The symbols move the objects like this.
ve: Pef->Zag, Gop->Bub, Tuz->Pas, Luf->Gab, Dis->Bot, Buf->Vem, Ker->Kag, Dud->Leb, Mig->Saf, Pud->Zuf, Sed->Dis, Fum->Nul, Viz->Zub, Vor->Dag, Zuf->Nin, Gof->Dek, Ked->Lin, Dek->Ler, Dag->Kal, Fel->Dud, Nin->Zaz, Vas->Tuz, Piv->Zud, Faz->Kap, Ler->Sed, Mip->Siv, Zaz->Kab, Kab->Pul, Rup->Lil, Zud->Nid, Pas->Gul, Raf->Nuf, Bot->Ror, Nul->Luf, Ved->Faz, Leb->Tal, Ror->Pur, Ges->Lib, Zag->Rup, Vem->Viz, Bor->Pud, Nid->Vot, Rez->Pip, Lil->Rez, Rar->Vup, Tal->Nen, Saf->Fum, Kap->Les, Gul->Tas, Zub->Nep, Neb->Raf, Nen->Dom, Gab->Buf, Pur->Ker, Siv->Ges, Les->Vas, Lin->Mig, Tas->Piv, Nit->Rar, Lib->Fel, Gek->Zir, Pip->Nit, Bub->Neb, Kal->Pef, Nep->Gof, Mar->Gop, Nuf->Vor, Vup->Ked, Kag->Bor, Zir->Mip, Pul->Ved, Vot->Gek, Dom->Mar
le: Pef->Vor, Gop->Nen, Tuz->Kap, Luf->Saf, Dis->Dek, Buf->Nul, Ker->Bot, Dud->Ges, Mig->Vup, Pud->Ker, Sed->Gof, Fum->Lin, Viz->Gab, Vor->Neb, Zuf->Kag, Gof->Viz, Ked->Nit, Dek->Zub, Dag->Raf, Fel->Siv, Nin->Bor, Vas->Faz, Piv->Pas, Faz->Kab, Ler->Nep, Mip->Vot, Zaz->Pud, Kab->Zuf, Rup->Kal, Zud->Gul, Pas->Les, Raf->Gop, Bot->Ler, Nul->Mig, Ved->Zaz, Leb->Lib, Ror->Sed, Ges->Zir, Zag->Dag, Vem->Luf, Bor->Pur, Nid->Tas, Rez->Zag, Lil->Pef, Rar->Rez, Tal->Fel, Saf->Ked, Kap->Pul, Gul->Vas, Zub->Buf, Neb->Mar, Nen->Dud, Gab->Fum, Pur->Dis, Siv->Gek, Les->Ved, Lin->Rar, Tas->Tuz, Nit->Lil, Lib->Mip, Gek->Zud, Pip->Rup, Bub->Dom, Kal->Nuf, Nep->Vem, Mar->Tal, Nuf->Bub, Vup->Pip, Kag->Ror, Zir->Nid, Pul->Nin, Vot->Piv, Dom->Leb
vo: Pef->Mar, Gop->Ges, Tuz->Nin, Luf->Nit, Dis->Buf, Buf->Vup, Ker->Nep, Dud->Nid, Mig->Rup, Pud->Ler, Sed->Gab, Fum->Rez, Viz->Lin, Vor->Tal, Zuf->Sed, Gof->Fum, Ked->Pef, Dek->Nul, Dag->Nen, Fel->Zud, Nin->Dis, Vas->Zuf, Piv->Ved, Faz->Kag, Ler->Luf, Mip->Pas, Zaz->Bot, Kab->Ror, Rup->Bub, Zud->Faz, Pas->Zaz, Raf->Dud, Bot->Vem, Nul->Pip, Ved->Ker, Leb->Vot, Ror->Viz, Ges->Tas, Zag->Gop, Vem->Ked, Bor->Dek, Nid->Kap, Rez->Raf, Lil->Neb, Rar->Dag, Tal->Gek, Saf->Lil, Kap->Bor, Gul->Kab, Zub->Mig, Neb->Fel, Nen->Zir, Gab->Rar, Pur->Zub, Siv->Gul, Les->Pud, Lin->Zag, Tas->Pul, Nit->Vor, Lib->Piv, Gek->Vas, Pip->Nuf, Bub->Lib, Kal->Dom, Nep->Saf, Mar->Siv, Nuf->Leb, Vup->Kal, Kag->Gof, Zir->Tuz, Pul->Pur, Vot->Les, Dom->Mip
te: Pef->Gop, Gop->Lib, Tuz->Zaz, Luf->Rar, Dis->Vem, Buf->Ked, Ker->Gof, Dud->Vot, Mig->Lil, Pud->Sed, Sed->Buf, Fum->Pip, Viz->Mig, Vor->Nen, Zuf->Dis, Gof->Nul, Ked->Zag, Dek->Luf, Dag->Dom, Fel->Nid, Nin->Bot, Vas->Nin, Piv->Faz, Faz->Bor, Ler->Gab, Mip->Gul, Zaz->Ror, Kab->Pur, Rup->Neb, Zud->Kap, Pas->Kab, Raf->Leb, Bot->Viz, Nul->Nit, Ved->Kag, Leb->Gek, Ror->Zub, Ges->Piv, Zag->Bub, Vem->Lin, Bor->Ler, Nid->Les, Rez->Nuf, Lil->Raf, Rar->Kal, Tal->Zir, Saf->Rez, Kap->Pud, Gul->Pul, Zub->Saf, Neb->Dud, Nen->Mip, Gab->Vup, Pur->Nep, Siv->Tas, Les->Zuf, Lin->Rup, Tas->Ved, Nit->Dag, Lib->Zud, Gek->Tuz, Pip->Vor, Bub->Fel, Kal->Mar, Nep->Fum, Mar->Ges, Nuf->Tal, Vup->Pef, Kag->Dek, Zir->Pas, Pul->Ker, Vot->Vas, Dom->Siv
vu: Pef->Dag, Gop->Dom, Tuz->Les, Luf->Fum, Dis->Ler, Buf->Luf, Ker->Ror, Dud->Lib, Mig->Ked, Pud->Kag, Sed->Dek, Fum->Mig, Viz->Buf, Vor->Raf, Zuf->Bor, Gof->Zub, Ked->Rar, Dek->Nep, Dag->Nuf, Fel->Ges, Nin->Pud, Vas->Kap, Piv->Gul, Faz->Pul, Ler->Gof, Mip->Gek, Zaz->Zuf, Kab->Nin, Rup->Pef, Zud->Tas, Pas->Vas, Raf->Bub, Bot->Sed, Nul->Saf, Ved->Kab, Leb->Fel, Ror->Dis, Ges->Mip, Zag->Kal, Vem->Gab, Bor->Ker, Nid->Piv, Rez->Rup, Lil->Zag, Rar->Pip, Tal->Dud, Saf->Lin, Kap->Ved, Gul->Tuz, Zub->Vem, Neb->Gop, Nen->Leb, Gab->Nul, Pur->Bot, Siv->Zir, Les->Faz, Lin->Vup, Tas->Pas, Nit->Rez, Lib->Siv, Gek->Nid, Pip->Lil, Bub->Mar, Kal->Vor, Nep->Viz, Mar->Nen, Nuf->Neb, Vup->Nit, Kag->Pur, Zir->Vot, Pul->Zaz, Vot->Zud, Dom->Tal

In the rows, 506 means zero.

The rows follow the links: the fewer symbols apart two objects are, the more alike their rows tend to be.

Each row is also shifted at random along 5 hidden directions that mean nothing.

Some objects, each with a row of numbers:
Rup: 692 341 613 486 525 514 612 552 608 488 581 506 534 524 413 495 520 723 500 653 485 447 638 638 657 465 392 452 614 469 533 573 622 465 344 643 426 467 512
Ker: 699 447 478 424 528 496 690 430 645 559 433 347 497 379 411 511 411 297 559 394 499 642 548 411 477 517 420 611 347 433 560 553 401 459 445 498 606 630 463
Zag: 199 348 603 433 609 600 550 644 675 499 513 535 582 634 505 433 575 642 426 621 414 468 558 615 678 463 449 448 586 525 489 609 575 452 438 589 460 506 533
Rez: 517 383 572 548 513 465 623 428 532 460 600 502 581 568 362 546 492 679 508 627 507 461 619 602 668 403 401 508 639 511 507 355 642 435 352 511 374 527 500
Pud: 200 408 491 465 560 540 475 419 624 473 535 445 431 610 443 464 512 233 401 362 530 612 493 359 524 457 618 624 336 593 430 503 351 358 534 244 644 600 504
Ror: 453 510 361 456 400 469 602 415 464 443 569 471 418 415 400 575 540 264 531 434 479 594 537 376 455 438 526 637 337 436 492 568 450 432 479 397 651 535 462
Pip: 493 388 560 326 545 540 459 562 542 336 706 722 461 682 413 482 594 555 308 670 340 405 654 574 539 373 479 532 652 529 317 547 531 517 473 423 423 342 679
Dud: 599 604 390 369 563 674 423 686 559 401 494 702 606 659 769 448 678 530 428 497 302 388 407 530 390 546 468 399 460 506 448 652 530 497 696 536 548 445 521
Bot: 525 505 422 452 558 461 657 340 627 452 418 421 567 480 404 548 380 236 558 401 414 624 480 379 456 533 364 667 375 417 497 405 432 456 495 399 552 677 471
Gul: 873 545 570 541 551 556 613 405 402 652 545 495 556 470 547 559 472 494 494 372 627 525 541 484 416 435 578 487 490 705 532 270 475 491 604 430 364 512 511
Piv: 658 617 559 523 421 455 313 588 357 707 503 497 425 360 625 494 488 582 531 448 694 455 495 559 394 640 706 432 534 631 543 460 508 650 551 528 409 439 583
Vot: 529 655 538 589 466 535 362 607 317 620 481 531 437 467 683 471 565 601 510 462 648 471 402 516 415 532 700 384 534 612 539 541 470 602 643 562 514 411 523
Bub: 559 494 339 417 494 481 477 616 562 417 522 470 553 597 585 477 604 469 463 497 462 355 405 609 541 437 458 434 589 534 545 580 632 361 430 498 576 687 588
Dom: 360 577 277 497 450 491 460 588 460 447 494 503 617 574 639 538 647 494 515 465 472 372 361 586 520 491 463 428 518 542 570 489 680 374 507 463 544 678 501
Rar: 478 430 617 406 519 602 826 591 469 566 587 579 568 433 412 534 551 683 503 680 409 546 696 608 565 351 413 482 633 490 535 593 561 621 482 720 375 360 547
Lib: 567 649 396 548 480 578 319 596 412 382 533 654 506 651 716 488 663 570 461 493 452 385 374 496 420 518 569 402 478 516 442 555 555 458 670 463 566 432 470
Nep: 115 591 461 608 477 471 531 405 469 393 418 519 509 458 428 546 435 448 606 554 414 625 459 402 479 574 432 605 443 318 490 502 461 606 547 528 568 459 388
Nul: 478 542 652 537 686 509 705 434 562 461 348 481 600 524 389 456 275 480 545 584 407 615 456 494 486 438 317 531 686 396 481 430 397 674 562 665 430 520 603
Gof: 644 574 449 520 443 476 536 412 482 336 515 583 436 450 394 554 459 435 562 565 377 564 533 379 421 546 394 623 415 284 436 583 460 576 525 528 597 387 432
Lil: 509 373 512 568 463 412 505 384 450 309 713 557 509 695 344 563 570 611 414 609 520 396 594 558 655 309 485 516 651 558 427 362 642 335 364 354 456 481 535
Zub: 383 581 506 618 530 489 590 383 504 396 416 497 524 473 406 532 387 480 619 569 403 624 466 392 475 544 361 596 474 293 494 485 433 610 551 594 545 459 393
Mig: 241 521 590 366 578 521 538 568 468 417 511 649 472 550 410 459 438 460 404 650 370 529 538 535 479 400 487 533 705 484 382 534 437 698 557 546 438 411 732
Tuz: 538 518 580 334 461 570 307 659 457 682 615 671 379 419 631 471 595 520 390 469 553 466 665 531 385 635 759 495 425 667 424 602 431 644 602 428 418 287 610
Dis: 542 537 415 392 438 520 628 511 548 510 485 506 452 323 435 552 494 361 578 492 394 603 571 426 409 567 435 634 346 349 535 671 447 577 492 569 607 470 441
Vor: 450 396 472 504 546 620 727 609 548 467 563 434 573 611 512 474 648 588 462 557 510 475 481 590 664 250 458 393 563 540 581 663 588 311 446 599 569 603 486
Tal: 552 593 334 502 501 458 366 585 570 509 386 491 638 530 689 522 536 567 594 458 461 370 371 611 490 705 403 426 511 478 603 454 675 461 486 536 488 671 480
Kal: 619 351 537 533 535 501 590 541 589 453 567 437 541 599 446 468 563 646 471 596 540 432 531 607 684 384 430 424 603 503 551 568 621 339 337 573 520 581 505
Leb: 314 605 340 494 565 577 417 574 542 421 426 584 685 680 723 510 618 490 491 431 384 390 320 539 468 561 431 438 473 544 506 445 610 411 635 444 509 624 473
Nuf: 572 421 450 514 470 517 617 636 544 512 541 384 523 518 502 484 620 614 511 553 560 429 480 637 648 366 454 392 585 504 621 659 638 364 352 645 576 617 497

From each start, follow one symbol. Which object do you reach?
Answers are names.
---
491 506 280 474 490 458 460 522 502 353 550 502 584 686 574 515 623 409 441 451 473 351 343 564 543 379 459 457 570 565 504 448 649 291 476 358 577 718 593
vo: Ges
---
419 508 573 508 512 409 610 420 420 480 515 526 520 472 346 547 381 550 531 623 505 519 560 571 533 417 423 542 723 478 502 368 547 630 431 555 383 491 635
le: Rar
---
245 545 430 362 540 562 599 515 614 462 426 558 524 434 490 508 481 299 527 489 302 613 513 410 401 603 409 646 348 357 479 609 409 595 578 509 588 501 477
vu: Dek
---
580 642 461 676 555 508 298 466 444 439 429 536 577 653 695 498 507 549 522 428 542 424 305 478 463 570 525 411 522 557 483 363 534 449 645 445 508 557 457
vo: Gul
---
658 651 509 622 474 607 461 572 292 536 536 576 460 527 680 477 609 608 481 460 608 466 409 485 410 396 677 366 513 610 509 559 464 534 693 549 538 381 479
vo: Vas
---
552 587 579 637 477 402 482 432 488 442 395 467 437 385 382 506 311 566 641 622 477 589 483 479 490 635 384 550 572 262 515 546 456 698 469 676 531 425 467
vo: Ked
---
674 477 639 460 535 665 733 524 502 814 517 485 566 333 588 552 541 597 559 429 597 610 672 510 465 538 593 480 360 661 613 459 455 553 588 587 352 415 401
te: Nin
---
528 388 528 548 457 422 395 409 590 569 518 365 371 450 405 492 450 355 502 397 643 578 562 419 556 580 618 598 358 535 494 509 416 407 393 347 600 577 463
vu: Bor
---
423 581 546 591 516 350 280 401 484 314 441 565 387 556 377 476 306 435 507 620 442 518 413 433 473 592 450 594 645 327 373 459 432 648 494 493 562 449 615
ve: Vem
---
578 681 466 795 393 423 355 478 298 592 420 405 517 443 650 537 507 692 654 451 719 448 335 539 504 616 592 358 519 531 634 394 600 494 549 574 501 535 355
vo: Pas
---
282 355 546 578 469 493 554 585 556 543 542 418 545 532 462 486 572 714 538 623 568 448 546 642 728 452 481 416 592 505 607 586 653 414 331 616 500 557 451
le: Vor
---
490 387 640 465 636 528 764 454 615 554 460 479 687 518 393 528 401 647 548 619 432 537 604 618 622 470 304 510 663 513 557 341 592 542 417 645 296 562 526
vo: Vor
---
530 579 512 679 514 467 622 288 427 302 482 516 509 553 345 567 398 447 575 557 450 607 455 358 494 397 374 597 512 335 452 405 441 512 568 510 559 448 416
vu: Buf
---
368 393 560 562 486 546 569 444 544 608 547 384 424 467 440 499 546 415 499 401 620 622 582 395 563 462 645 568 309 579 537 564 397 382 484 397 600 511 382
le: Bor
---
419 655 446 606 471 494 230 633 455 533 399 541 542 523 730 466 562 653 576 489 536 404 361 550 459 727 572 384 500 502 548 536 573 570 590 579 530 484 447
vo: Tas
---
380 571 586 557 568 399 369 425 503 343 412 560 444 558 395 454 306 445 498 616 431 539 424 457 479 554 426 576 669 356 379 468 414 672 519 525 521 466 623
vu: Nul
---
617 498 646 378 698 631 532 505 624 703 420 551 640 517 639 469 420 450 451 369 499 557 546 499 409 610 538 515 454 705 488 321 398 577 670 452 319 528 583
vu: Vas
